(in the rows, 128 means zero)
Each row of numbers belongs to one of the elements below and depends on some of the facts about them. Some rows are named. Which element is each other row?

There are 4 kinds of fact about the elements: ξ, π, ω, ε.
sekli {ξ=ziber, ω=c}
rafu {ξ=zokluk, ω=a, ε=ruditron}
deru {π=fabek, ω=c, ε=nulik}
brustas {ξ=vebra, ω=a, ε=grekek}
grekek {ε=kleki}
bruskar {ε=magen}
vadro {ξ=kletok, ω=e}
lastogim {π=koris, ω=a, ε=skaplal}
fiklim {ξ=liflabre, ω=a, ε=bapefu}
feskufol {π=soludak, ω=a, ε=plepletra}
stiva {ω=a, ε=sikunek}
doske {ξ=feflok, π=vupifim, ω=b, ε=bretrek}
vubal {ω=d, ε=fesko}
koris {ξ=flupe, ω=b}
feflok {ω=a}
lomi {ω=a}
skebi {ω=a}
geplinin {π=dista, ω=a, ε=brepar}
bretrek {ω=b, ε=treben}
stavunal {π=sotro, ω=b, ε=stipe}
skufak {ω=c}
liflabre {π=plepletra, ω=c}
dastil {π=grekek, ω=e}
flupe {ε=kiplista}
sikunek {ξ=skegro, ω=e, ε=sela}
sela {ξ=rivem, π=vebra, ω=a}
gupa {ξ=soludak, ω=c}
skasku {ω=a, ε=triflus}
saflusin {π=lapi, ω=a}
konol {π=bruskar, ω=e}
fliron {ξ=tubus, π=skegro, ω=c, ε=tubus}
vegrum {ξ=kleki, π=flupe, ω=a, ε=fubuvik}
drudon {π=sotro, ω=a, ε=nerok}
treben {ω=b}
klimo {π=brepepler, ω=b, ε=geplinin}
tiko {ε=fabek}
plaskek {π=lapi, ω=b}
plukom {π=plepletra, ω=c, ε=koris}
flolek {π=klaplun, ω=a, ε=lomi}
soludak {ε=rivem}
fezi {ξ=podrus, π=tiko, ω=a, ε=pirer}
stabrak {π=gutru, ω=a, ε=trosa}
gune {ξ=betapli, ω=b, ε=mupes}
brudras {ω=b, ε=flolek}
floflok {ω=d}
drupu {ω=c}
stanes {π=plepletra, ω=c, ε=plostin}
drusun {ξ=zoko, π=siska, ω=a, ε=groflas}
fubuvik {ξ=feflok, ω=e, ε=trakam}
lelur {π=stasa, ω=b, ε=sekli}
stasa {ω=a}
naplo {ω=c, ε=renis}
klosok {ξ=zapiplus, ω=d, ε=releklem}
raflavul {ξ=lomi, ω=d, ε=triskuflo}
brepepler {ω=e, ε=kloklalor}
nulik {π=brepepler, ω=a}
vebra {ε=trekil}
gutru {ξ=plaskek, ω=c, ε=klosok}
trosa {ω=d, ε=stostu}
dripeplon {π=bobis, ω=b}
batrun {ω=d}
fletrum {ε=nanagom}
ziber {ε=vupifim}
kiplista {ε=greski}
staflus {ω=e, ε=stobros}
skisker {ξ=stosken, π=fabek, ω=a}
tubus {ξ=rivem, ω=a, ε=rafu}
bobis {ε=soludak}
brapugu {ω=e, ε=plubron}
plazun {ω=b}
rivem {ε=gimasek}
zitilo {π=plaskek, ω=a, ε=saflusin}
ploklu {ω=a}
refliflur {π=releklem, ω=a}
breplo {ξ=plepletra, ω=a}
klalom {ξ=klaplun, π=gutru, ω=e}
triskuflo {ξ=fletrum, π=stasa, ω=b, ε=plodra}
gozekler {ξ=feflok, ω=b, ε=vabretul}
plodra {π=trekil, ω=a, ε=lilar}
kleki {ε=gutru}
kletok {ω=a}
stosken {ε=podrus}
podrus {ξ=stosken, π=zoko, ω=c}
stiklik {ξ=vebra, ω=e, ε=zapiplus}
traske {π=vadrur, ω=a, ε=plukom}
bapefu {ω=e, ε=fliron}
renis {π=koris, ω=a, ε=raflavul}
skaplal {ξ=siska, ω=a, ε=drupu}
nerok {π=siska, ω=a, ε=stabrak}
plubron {ω=b, ε=vegrum}
pludom {ω=d, ε=brudras}
tulo {π=treflena, ω=a}
plepletra {ε=flupe}
vokli {ω=a, ε=pludom}
plofes {ξ=kiplista, ω=b, ε=fiklim}
fabek {ε=gozekler}
keger {ξ=podrus, ω=c}
dadribom {π=grekek, ω=c}
trize {π=sirula, ω=c, ε=deru}
zafler {ω=e}
mupes {π=vupifim, ω=a}
dega {ω=e, ε=zokluk}
plostin {ω=d, ε=meke}
ziki {ω=b, ε=skasku}
nanagom {ξ=fletrum, π=trekil, ω=b, ε=vebra}
klodrak {ω=c, ε=brapugu}
notra {ξ=tiko, ω=c}
lapi {ε=sotro}
betapli {ε=tiko}
greski {ξ=flupe, π=betapli, ω=a}
mazutrem {π=ziber, ω=a}
banin {π=stasa, ω=a, ε=drudon}
trakam {π=trekil, ω=d, ε=drusun}
triflus {ω=e, ε=tulo}
fakerim {ω=a, ε=liflabre}
vabretul {ω=c, ε=staflus}
droplutrak {ε=feskufol}
groflas {π=zokluk, ω=e, ε=skisker}
magen {π=plepletra, ω=b, ε=dastil}
zakel {ω=b, ε=klimo}
stipe {ξ=lapi, ω=a, ε=fakerim}
brepar {π=flupe, ω=c, ε=doske}
gefem {π=skasku, ω=d, ε=batrun}
taska {ω=b}
fesko {ξ=fabek, ω=b}
boder {π=daki, ω=a}
ruditron {ξ=skegro, ω=c}
stostu {π=sotro, ω=d, ε=stiva}
vigriplir {ξ=bobis, ω=d}
pirer {π=kiplista, ω=b, ε=plofes}
meke {π=skasku, ω=a}
roklak {π=plazun, ω=a}
kloklalor {π=skaplal, ω=b}
stidrus {π=bruskar, ω=b}
sustu {π=podrus, ω=a}
stobros {π=lomi, ω=a, ε=bruskar}
vupifim {ε=droplutrak}
gimasek {ω=a, ε=stosken}
zokluk {ω=d, ε=breplo}
trekil {ε=lapi}
lilar {π=betapli, ω=a, ε=lastogim}

Named rows:
skasku: [142 105 125 114 120 167 127 123 112 154 123 123 126 133 133 111 139 131
 106 108 121 126 133 142 141 172]
saflusin: [144 105 115 122 113 167 111 126 108 151 109 122 124 145 138 122  99 125
 116 115 126 113 131 139 143 142]
ploklu: [144 107 123 114 120 162 117 123 112 150 119 124 125 131 138 112 133 131
 105 111 121 125 131 141 141 167]
skebi: [145 107 123 114 120 163 117 123 112 150 119 124 124 131 137 112 132 130
 105 110 121 125 131 140 141 167]
triskuflo: [114 133 147 142 143 155 107 139 133  87 118 129 154 112 118 124 138 151
 164 111 139 112 135 131 117 116]
podrus: [142 123 117 129 148 152 138 122 140  89 122 109 142 160 144 135  92 103
 147 142 147 120 116 141 130  80]
nerok: [136  97 124 119 116 176 151 124 113 162 126 120 132 142 126 114 129 130
 113 109 119 124 137 145 139 177]
doske: [123 142 134 143 132 116  74 149 128  99 125 130 142 122 143 144 131 131
 142 134 142 103 134 139 126 129]
sotro: [132 163 124 135 123 117 126 130 137 125 118 146 118 130 144 137 106 105
 144 144 135 136 116 118 131  92]
fezi: [126  79 123 109 165 197 181 123 132 128 125 119 142 163 143 120 135 114
 121  98 142 133 139 174 137 150]
sekli: [149 139 126 127 142 141  58 137 128  98 115 124 142 129 153 136 123 122
 133 129 143 108 114 137 135 115]
gutru: [144 134 131 126 144 148  82 136 130 105 125 123 148 129 146 132 137 125
 131 126 139 114 119 140 132 133]
stanes: [151 112 123 138 113 153 136 128 128 123 151 113 153 108 114 135 163 141
 125 133 138 119 122 138 120 137]
sustu: [139  99 120 121 115 171 138 124 111 157 119 120 129 143 130 115 117 130
 114 110 120 120 134 143 140 167]
pludom: [ 93 135 136 132 151  83 180 132 139  98 138 141 108 106 118 142 131 136
 125 143 127 156 146 112 113  86]
drusun: [141  99 118 118 138 171 127 132 112 140 105 124 139 147 149 130 111 125
 113 104 136 116 130 154 141 154]
plaskek: [131 143 132 142 113 113 172 120 131 113 138 113 136 132 117 126 109 125
 148 160 126 128 127 112 119 126]

Rows to name:
No name comes twice in this set of rows, the named rows included.
[135 142 134 130 105 144 127 112 143 144 127 137 102 113  95 112  97 130
 160 146 129 138 115  84 116  85] | kiplista
[134 122 155 128 141 211 105 128 153 108 142 133 128 102 107 109 142 139
 168 135 145 126 131 119 115 128] | gune
[121 140 141 129 109 123 159 116 140 156 145 137 119 114  93 113 143 136
 144 135 115 146 124 100 115 137] | fletrum
[140 100 126 111 140 174 110 131 115 140 117 128 133 133 145 119 144 130
 105 100 132 123 133 155 142 170] | stipe
[153 108 124 114 118 174 107 125 109 149 110 126 125 125 135 115 119 134
 107 113 126 122 125 131 141 163] | tubus
[121 150 124 132 126  89  99 128 137 122 118 139 115 127 130 136 114 123
 142 135 138 129 120 115 124  86] | releklem
[156 117 117 140 111 147 109 130 126 115 140 113 147 109 122 141 144 138
 127 136 144 112 117 133 123 115] | plukom
[117 140 120 125 141  94 176 108 150 105 128 126 113 148 124 129 105 106
 147 149 143 149 118 117 119  56] | stosken
[149 142 127 130 135 132  36 144 123 104 115 127 142 122 155 138 130 127
 128 126 141 103 117 137 137 127] | ruditron
[147 130 118 148 114 115 103 133 129  84 131 119 135 100 128 151 126 138
 138 153 159 112 123 124 116  78] | magen
[145 122 110 119 101 116 108 118 102 144 116 117 114 140 142 117 116 121
  97 125 117 122 129 134 147 141] | lomi
[105 138 144 141 133 124 162 126 130  92 134 119 155 123 110 118 150 146
 154 121 125 126 139 131 117 129] | lelur
[148 128 132 132 138 167  93 140 128 118 121 123 155 129 137 136 123 129
 140 124 137 108 117 136 130 143] | fliron
[139 151 130 136 128 104  89 131 129  87 122 124 129 117 141 136 116 127
 139 153 144 119 122 118 125  99] | treben
[141 107 117 124 122 160  68 142 104 148 102 129 132 137 153 134 113 131
 109 100 133 101 133 153 146 159] | greski

Now the same elements, written a new way:
Named rows:
ziki: [149 147 120 137 136 133 120 143 135 139 142  97 158 128 139 128 130 116
 142 140 139 125 113 104 114 142 137 155 135 143 127]
skasku: [117 115 142 143 124 111 110 117 128 109 119 126 137 130 136 114 124 132
 145 105 108 114 123 126 125 117 137 116 100 103 128]
soludak: [145 144 118 129 137 142 137 132 135 142 140 107 138 140 121 128 121 126
 134 140 139 125 122 114 122 146 129 137 138 132 125]
kloklalor: [119 149 139  95 132 117 123 167 135 135 141 139 127 108 124 135 137 123
 118 140 158 137 131 139 112 135 129 148 133 152 130]
gozekler: [137 111 150 146 169 139 125 142 168 162  82 113 172 141 175 157 137 112
  88 151 161 133  58 153 151 100 120 101 181 179  95]
dastil: [115 135 137 100 136 138 139 139 118 130 132 147 100 133 101 130 128 147
 125 147 146 150 131 147 125 161 110 127 154 134 118]
grekek: [145 145 117 130 137 142 137 134 137 142 141 104 139 142 120 127 121 126
 134 139 143 122 121 115 123 147 128 135 138 130 125]
zokluk: [132 143 122 119 134 132 136 135 137 139 138 120 133 128 121 127 123 128
 125 130 137 122 129 130 128 134 131 133 118 126 123]
trakam: [128 142 120 107 132 130 134 131 133 134 140 118 133 102 124 122 133 143
 126 134 141 132 133 128 132 131 123 125 123 134 110]
pirer: [145 147 122 130 133 129 119 144 133 139 144 103 154 125 139 130 133 119
 139 142 138 129 115 108 114 140 138 156 135 147 124]
fezi: [151 108  93 196  84 116  77 111 119 107 121 151 128 124 174 147 130 143
 141  93 120 142 117 116 195 115 113 124 104 118 153]
ploklu: [113 108 145 134 117 108 113 117 124 107 118 126 129 116 139 114 130 129
 138 109 103 118 128 138 126 120 137 124 109 107 130]
zitilo: [125 113 134 153 119 115 105 103 120 111 120 112 146 128 142 117 129 132
 153 112  90 122 116 114 127 118 143 126 105 107 115]
drupu: [112 136 139 102 107 123 137 121 135 132 136 141  98 133 102 131 119 137
 116 120 122 118 149 144 132 110 126  95 136 119 121]
zapiplus: [123 145 133  96 133 130 139 151 134 139 141 139 113 123 109 134 127 131
 116 140 154 134 137 143 122 141 121 131 137 140 126]
gimasek: [108 116 147 132 120 107 109 122 124 108 120 137 127 122 131 118 129 135
 138 109 106 123 128 135 125 114 135 119 100 109 123]
skisker: [123 118 116 151  78 100  77 139 124 101 125 187  98 106 155 149 133 155
 122  90 142 148 130 156 192 114 105 114 104 120 155]

Which element is each row?
No name comes twice in this set of rows, the named rows included.
[117 114 138 144 118 111 104 109 120 109 120 123 138 125 137 118 129 133
 147 110  95 124 121 124 126 116 141 124 104 109 116] | nerok
[128 110 154 131 165 134 125 148 165 160  80 126 161 133 170 160 139 114
  80 153 166 141  65 166 151  96 117 101 182 184  93] | doske
[128  97 150 144 171 157 140 120 151 155  70 127 141 164 148 153 129 136
  90 157 154 150  61 167 160 123  98  80 200 161  86] | fubuvik
[109 114 138 130 121 110 108 112 123 103 119 126 135 101 136 111 134 146
 144 110 109 126 128 124 130 113 129 109 105 113 114] | plodra
[160 140  74 167  32 115  76 141 140 122 152 197  66 123 155 180 117 167
 107  87 174 150 141 156 252 119  77  87 138 127 179] | podrus
[136 140 130 117 135 125 127 156 139 135 140 112 142 116 136 127 131 116
 126 139 152 122 124 129 112 144 133 150 139 142 142] | plazun
[140 133 120 136 139 151 136 118 119 133 131 110 128 153 115 125 123 139
 144 146 130 139 115 115 124 167 117 132 152 125 117] | brapugu
[128 134 127 124 110 131 134 107 134 133 137 117 115 143 112 128 116 134
 130 122 111 114 138 124 131 113 131 100 137 114 117] | vabretul
[131 125 127 121 135 145 141 125 120 130 130 120 115 139 114 124 125 138
 133 147 137 139 124 137 123 168 114 133 161 125 127] | zafler
[134 112 117 132 140 153 145 121 111 131 119 133 114 136 120 132 130 132
 123 149 137 149 129 130 135 157 111 135 161 137 134] | klalom
[121 114 135 149 119 113 105 107 120 109 119 117 141 127 140 118 129 131
 149 111  92 123 119 118 126 116 141 126 105 108 117] | renis
[138 124 114 128 134 137 144 129 131 138 127 127 131 119 134 132 130 119
 115 133 135 128 134 133 138 127 128 139 126 134 138] | vigriplir
[133 111 114 152 165 128 140 143 108 156 123 135 131 116 129 155 139 101
 114 148 143 131 144  95 124 120 139 174 118 163 151] | triskuflo
[144 131 118 144 144 152 137 119 123 134 131 104 133 159 116 121 118 138
 148 144 134 133 114 112 123 170 118 130 151 120 121] | brepepler
[135 114 118 134 143 151 148 122 114 132 118 133 114 138 121 131 128 133
 124 147 141 144 129 131 134 159 110 132 160 134 139] | vadro

